Below is a small trained network, with its code and all its weights. Each question gives an input and a target symbol and asks what happens when units are switched off, that is, made to give their printed mean instead of their output.

import numpy as np


def w(rows, s, z=0):
    codes = np.array(rows[::2]) - 128.0
    scale = np.full(codes.shape[1], s)
    scale[-1] = z or s
    return codes * scale


def f(y):
    return y / 2 * (1 + np.tanh(0.7978845608 * (y + 0.044715 * y**3)))


def softmax(a):
    e = np.exp(a - a.max(-1, keepdims=True))
    return e / e.sum(-1, keepdims=True)


def log_softmax(a):
    a = a - a.max(-1, keepdims=True)
    return a - np.log(np.exp(a).sum(-1, keepdims=True))


def net(x, mask):
    ids = ['δελμπτω'.index(c) for c in x.split()]
    T = len(ids)
    res = E[ids] + P[:T]
    r = res
    for j in range(3):
        rows = slice(3 * j, 3 * j + 3)
        q, k, v = (r @ M[0][rows].T for M in (Q, K, V))
        z = softmax(np.where(np.tri(T) > 0, q @ k.T / 3**0.5, -1e9)) @ v
        o = O[0][rows]
        res = res + np.where(mask[j], z, o[:, -1]) @ o[:, :-1]
    y = f(res @ A[0][:, :-1].T + A[0][:, -1])
    res = res + np.where(mask[3:7], y, B[0][:, -1]) @ B[0][:, :-1]
    return log_softmax(res[-1] @ U[:, :-1].T + U[:, -1])


Q, K, V, O, A, B = {}, {}, {}, {}, {}, {}
E = w([
[177,118,124,94,187],'δ',
[213,144,93,233,88],'ε',
[62,185,151,247,126],'λ',
[98,231,142,118,39],'μ',
[75,82,37,147,98],'π',
[161,87,94,122,185],'τ',
[101,150,181,120,157],'ω',
],0.011)
P = w([
[82,237,47,175,254],'0',
[154,151,77,80,184],'1',
[209,144,157,163,80],'2',
[159,142,118,90,211],'3',
[226,133,190,159,99],'4',
[138,152,138,90,216],'5',
[203,119,197,170,91],'6',
[126,155,128,67,208],'7',
[207,113,168,180,49],'8',
[120,177,121,53,203],'9',
[182,99,191,153,109],'10',
[108,189,125,58,196],'11',
[184,111,186,153,99],'12',
],0.0059)
Q[0] = w([
[67,170,195,33,126],'H1',
[206,146,103,213,75],'H1',
[90,123,147,25,226],'H1',
[165,165,200,199,56],'H2',
[68,92,113,43,146],'H2',
[120,232,182,168,137],'H2',
[149,129,185,92,159],'H3',
[153,253,194,226,91],'H3',
[114,141,49,100,189],'H3',
],0.0076)
K[0] = w([
[74,145,178,85,56],'H1',
[120,219,32,130,229],'H1',
[159,52,138,102,53],'H1',
[43,238,63,254,184],'H2',
[143,78,198,22,46],'H2',
[30,154,101,148,212],'H2',
[58,32,77,87,131],'H3',
[31,204,46,86,157],'H3',
[79,140,176,106,85],'H3',
],0.007)
V[0] = w([
[132,56,72,176,95],'H1',
[156,98,158,233,77],'H1',
[39,229,87,63,118],'H1',
[63,232,143,253,75],'H2',
[26,138,161,133,167],'H2',
[110,201,203,70,167],'H2',
[90,89,48,229,171],'H3',
[172,43,151,107,195],'H3',
[132,71,74,97,71],'H3',
],0.0072)
O[0] = w([
[71,135,25,116,134,126],'H1',
[101,213,80,176,196,156],'H1',
[58,53,214,51,72,140],'H1',
[55,216,127,226,74,254],'H2',
[2,95,192,168,168,138],'H2',
[145,152,240,167,192,119],'H2',
[85,3,50,138,159,188],'H3',
[181,30,145,165,185,86],'H3',
[66,66,113,96,40,85],'H3',
],0.0066,0.0074)
A[0] = w([
[13,147,189,243,42,40],'N1',
[165,12,214,213,3,62],'N2',
[192,160,164,49,223,134],'N3',
[159,159,229,126,205,4],'N4',
],0.0062,0.003)
B[0] = w([
[175,186,25,51,228,254],'N1',
[79,78,202,51,253,142],'N2',
[211,92,199,185,191,135],'N3',
[125,101,183,186,172,125],'N4',
],0.0067,0.0093)
U = w([
[214,88,139,21,226,78],'δ',
[215,170,62,238,21,138],'ε',
[30,129,85,111,241,3],'λ',
[125,219,183,3,70,115],'μ',
[42,32,16,34,109,158],'π',
[171,53,87,46,201,114],'τ',
[60,106,238,122,172,246],'ω',
],0.0057,0.0041)

Each question gives the input, a string of symbols that net reads in full, and the target symbol t.
The units are the heads (3 rows each of Q, K, V and O) and the neurons (one row each of A and B). Each row of codes is followed by its name. A weight is (code - 128) times the scale printed after its matrix; where a second scale follows, it is the last column's (O, A, B and U).
mask holds one flag per unit, heads first, then neurons. A switched-off unit (its flag False) gives its mean, the last column of its rows in O or B, instead of its output. The means were averaged over made-up inputs and are rounded, as every weight is.
A unit's drop is (log p(t) with every unit on - log p(t) with that unit switched off) / (log p(t) with every unit on - log p(t) with every unit switched off).
The circuit of an input: a set's keep is (log p(t) with only the set's units on - log p(t) with every unit switched off) / (log p(t) with every unit on - log p(t) with every unit switched off). Starting from all 7 units, units are removed one at a time, each time the one whose removal leaves the highest keep (on an exact tie, the one counted first), for as long as the keep stays at least 0.8.
circuit, biggest first: the units of the circuit, biggest drop first
most important unit: the unit with the biggest drop
which heads matter: for each layer, one digit per head in row order, 1 if its drop is at least 0.15 and else 0, layers parted by /
drop when u is switched off: that unit's drop, to one decimal
input ω δ τ λ π ω ε, target ω: circuit, biggest first => [N2 H1]
input ε δ τ ε μ ε δ δ λ ω ε ε τ, target ε: circuit, biggest first => [N1 H1]
input λ ω λ δ λ ω ε, target λ: circuit, biggest first => [H2 N1 N2]
input ε ω δ λ μ λ λ λ ω ω, target ω: most important unit => N1
input μ μ ε μ ε, target μ: circuit, biggest first => [H3 H1]
input π δ μ, target π: which heads matter => 111
input λ ω μ τ τ ε μ, target λ: which heads matter => 010
input ε ε ε λ μ ε ω, target ε: circuit, biggest first => [H1 N2 H2]
input ω μ ε, target ω: circuit, biggest first => [H1 N2]
input π ε λ, target π: drop when H1 is switched off => 0.1
input ε ε ε ε λ ε μ δ λ μ π, target ε: drop when N3 is switched off => 0.0
input λ ω ω ε ω ω ε λ ε, target λ: drop when N1 is switched off => 0.3
input ω δ ω, target ω: drop when N1 is switched off => 0.2
input π π ω, target π: most important unit => H3
